Below is a small trained network, with its code and all its weights. Each question gives an input and a target symbol and asks what happens when units are switched off, that is, made to give their printed mean instead of their output.

import numpy as np


def w(rows, s, z=0):
    codes = np.array(rows[::2]) - 128.0
    scale = np.full(codes.shape[1], s)
    scale[-1] = z or s
    return codes * scale


def softmax(a):
    e = np.exp(a - a.max(-1, keepdims=True))
    return e / e.sum(-1, keepdims=True)


def log_softmax(a):
    a = a - a.max(-1, keepdims=True)
    return a - np.log(np.exp(a).sum(-1, keepdims=True))


def net(x, mask):
    ids = ['ΘΞΦεζμτψω'.index(c) for c in x.split()]
    T = len(ids)
    res = E[ids] + P[:T]
    u = 0
    for l in range(3):
        r = res
        for j in range(3):
            rows = slice(2 * j, 2 * j + 2)
            q, k, v = (r @ M[l][rows].T for M in (Q, K, V))
            z = softmax(np.where(np.tri(T) > 0, q @ k.T / 2**0.5, -1e9)) @ v
            o = O[l][rows]
            res = res + np.where(mask[u + j], z, o[:, -1]) @ o[:, :-1]
        u += 3
    return log_softmax(res[-1] @ U[:, :-1].T + U[:, -1])


Q, K, V, O = {}, {}, {}, {}
E = w([
[87,83,75,89,87],'Θ',
[65,78,74,102,72],'Ξ',
[150,135,223,196,147],'Φ',
[95,64,72,84,58],'ε',
[155,63,61,30,155],'ζ',
[176,164,47,132,1],'μ',
[206,208,64,66,156],'τ',
[55,228,137,154,71],'ψ',
[59,161,153,82,203],'ω',
],0.0095)
P = w([
[49,161,25,3,65],'0',
[88,139,24,22,82],'1',
[100,149,40,35,104],'2',
[114,155,69,48,108],'3',
[120,155,86,67,123],'4',
[128,155,103,89,135],'5',
[142,160,121,104,149],'6',
[151,166,141,123,161],'7',
[151,159,160,141,174],'8',
[160,167,192,159,178],'9',
[170,145,195,182,144],'10',
[165,143,204,165,168],'11',
],0.0042)
Q[0] = w([
[198,38,24,96,37],'L0H1',
[199,53,2,85,46],'L0H1',
[130,199,150,174,136],'L0H2',
[165,173,100,151,180],'L0H2',
[124,115,217,147,204],'L0H3',
[111,97,216,141,213],'L0H3',
],0.0064)
K[0] = w([
[255,103,63,89,61],'L0H1',
[238,133,60,99,83],'L0H1',
[192,123,121,129,132],'L0H2',
[178,186,81,129,77],'L0H2',
[75,75,137,97,169],'L0H3',
[77,58,138,80,162],'L0H3',
],0.0087)
V[0] = w([
[119,95,145,171,91],'L0H1',
[194,141,37,96,99],'L0H1',
[61,157,199,150,170],'L0H2',
[49,160,42,34,109],'L0H2',
[60,182,68,42,98],'L0H3',
[90,1,138,112,127],'L0H3',
],0.0077)
O[0] = w([
[118,78,133,236,126,97],'L0H1',
[237,94,70,41,44,190],'L0H1',
[121,70,35,199,188,88],'L0H2',
[42,164,42,14,57,254],'L0H2',
[33,149,15,2,96,237],'L0H3',
[25,83,244,119,191,125],'L0H3',
],0.0043,0.0083)
Q[1] = w([
[203,98,137,164,159],'L1H1',
[71,169,139,156,82],'L1H1',
[60,152,99,54,55],'L1H2',
[185,217,117,66,111],'L1H2',
[178,85,225,255,207],'L1H3',
[132,72,166,185,165],'L1H3',
],0.0094)
K[1] = w([
[57,121,88,87,103],'L1H1',
[137,204,233,254,159],'L1H1',
[200,144,195,123,169],'L1H2',
[132,199,234,203,158],'L1H2',
[76,148,65,54,117],'L1H3',
[105,118,31,56,103],'L1H3',
],0.007)
V[1] = w([
[121,211,208,201,142],'L1H1',
[91,204,143,111,135],'L1H1',
[1,167,151,136,77],'L1H2',
[244,182,98,86,224],'L1H2',
[46,227,108,111,76],'L1H3',
[31,163,163,69,199],'L1H3',
],0.0066)
O[1] = w([
[154,188,145,151,105,8],'L1H1',
[113,160,105,109,129,170],'L1H1',
[41,142,103,151,114,194],'L1H2',
[254,169,134,55,190,124],'L1H2',
[72,164,67,125,137,243],'L1H3',
[41,143,145,75,152,190],'L1H3',
],0.0088,0.012)
Q[2] = w([
[109,100,147,108,142],'L2H1',
[120,112,66,82,132],'L2H1',
[175,75,116,142,181],'L2H2',
[94,136,86,96,169],'L2H2',
[234,122,220,246,150],'L2H3',
[180,1,135,119,135],'L2H3',
],0.0077)
K[2] = w([
[120,129,172,139,145],'L2H1',
[134,179,132,121,111],'L2H1',
[149,179,134,151,66],'L2H2',
[125,115,180,152,197],'L2H2',
[96,114,39,74,126],'L2H3',
[184,169,2,107,80],'L2H3',
],0.0069)
V[2] = w([
[148,161,132,190,113],'L2H1',
[122,86,86,91,44],'L2H1',
[131,158,167,190,107],'L2H2',
[115,157,164,184,142],'L2H2',
[144,26,96,136,19],'L2H3',
[116,49,148,91,254],'L2H3',
],0.0075)
O[2] = w([
[92,144,116,115,89,28],'L2H1',
[148,72,192,154,118,245],'L2H1',
[76,143,130,115,73,4],'L2H2',
[68,146,106,118,71,38],'L2H2',
[170,11,195,204,136,98],'L2H3',
[78,83,221,2,47,124],'L2H3',
],0.0081,0.017)
U = w([
[99,75,181,178,95,134],'Θ',
[121,150,169,151,112,182],'Ξ',
[56,221,105,35,35,191],'Φ',
[92,108,160,157,111,21],'ε',
[253,182,176,91,172,181],'ζ',
[155,62,253,87,124,132],'μ',
[223,88,131,224,118,219],'τ',
[60,97,110,190,102,5],'ψ',
[121,208,1,212,183,36],'ω',
],0.0056,0.0031)

Each question gives the input, a string of symbols that net reads in full, and the target symbol t.
The units are the heads (2 rows each of Q, K, V and O). Each row of codes is followed by its name. A weight is (code - 128) times the scale printed after its matrix; where a second scale follows, it is the last column's (O and U).
mask holds one flag per head, layer by layer. A switched-off head (its flag False) gives its mean, the last column of its rows in O, instead of its output. The means were averaged over made-up inputs and are rounded, as every weight is.
A unit's drop is (log p(t) with every unit on - log p(t) with that unit switched off) / (log p(t) with every unit on - log p(t) with every unit switched off).
The circuit of an input: a set's keep is (log p(t) with only the set's units on - log p(t) with every unit switched off) / (log p(t) with every unit on - log p(t) with every unit switched off). Starting from all 9 units, units are removed one at a time, each time the one whose removal leaves the highest keep (on an exact tie, the one counted first), for as long as the keep stays at least 0.8.
units of the circuit, in order: the units of the circuit, biggest drop first
most important unit: the unit with the biggest drop
heads that matter: for each layer, one digit per head in row order, 1 if its drop is at least 0.15 and else 0, layers parted by /
input Ξ ζ ω ζ, target Φ: units of the circuit, in order : L2H3, L1H3, L0H1
input Ξ τ ω ζ ζ ω Ξ ζ, target Φ: units of the circuit, in order : L2H3, L0H1, L1H3
input ψ ζ ω ψ ε Ξ ε ε ζ ψ ζ Ξ, target ω: heads that matter : 100 / 100 / 001
input Ξ Ξ ω τ τ ε Ξ, target ζ: units of the circuit, in order : L1H2
input τ ψ Ξ ζ ζ Θ ε ζ ω ζ Θ, target Φ: units of the circuit, in order : L2H3, L0H1
input ω ζ Ξ ω ψ, target Φ: units of the circuit, in order : L1H3, L2H3, L0H1
input ω μ Θ Θ ε ζ ω τ, target Φ: heads that matter : 100 / 001 / 001
input ω μ ε Θ ω μ, target Φ: units of the circuit, in order : L2H3, L0H1, L1H3
input Ξ Ξ Θ Ξ ε, target Θ: units of the circuit, in order : L1H2, L2H3, L0H3
input Θ ζ ω ζ ζ Ξ Ξ ω ζ ζ Θ, target μ: units of the circuit, in order : L2H3, L1H3, L0H3
input τ μ ψ ζ μ ψ, target ω: heads that matter : 000 / 000 / 001
input τ ε Ξ Θ ζ Ξ, target μ: units of the circuit, in order : L2H3, L1H1, L0H1, L1H2
input Ξ ζ Ξ, target μ: units of the circuit, in order : L2H3, L1H1, L0H3
input ψ ζ Θ, target ω: most important unit : L0H1
input τ τ Φ ψ ψ μ Θ ω ψ μ Φ, target ω: heads that matter : 100 / 101 / 101
input ψ Θ μ, target ω: heads that matter : 100 / 000 / 001
input ω τ Θ μ ε, target τ: heads that matter : 011 / 001 / 001
input Θ μ ζ ω ε Ξ ζ, target μ: heads that matter : 001 / 101 / 101
input μ Ξ ω Ξ, target Φ: heads that matter : 000 / 001 / 001
input Ξ τ μ ε Θ ψ τ ε, target ω: most important unit : L2H3
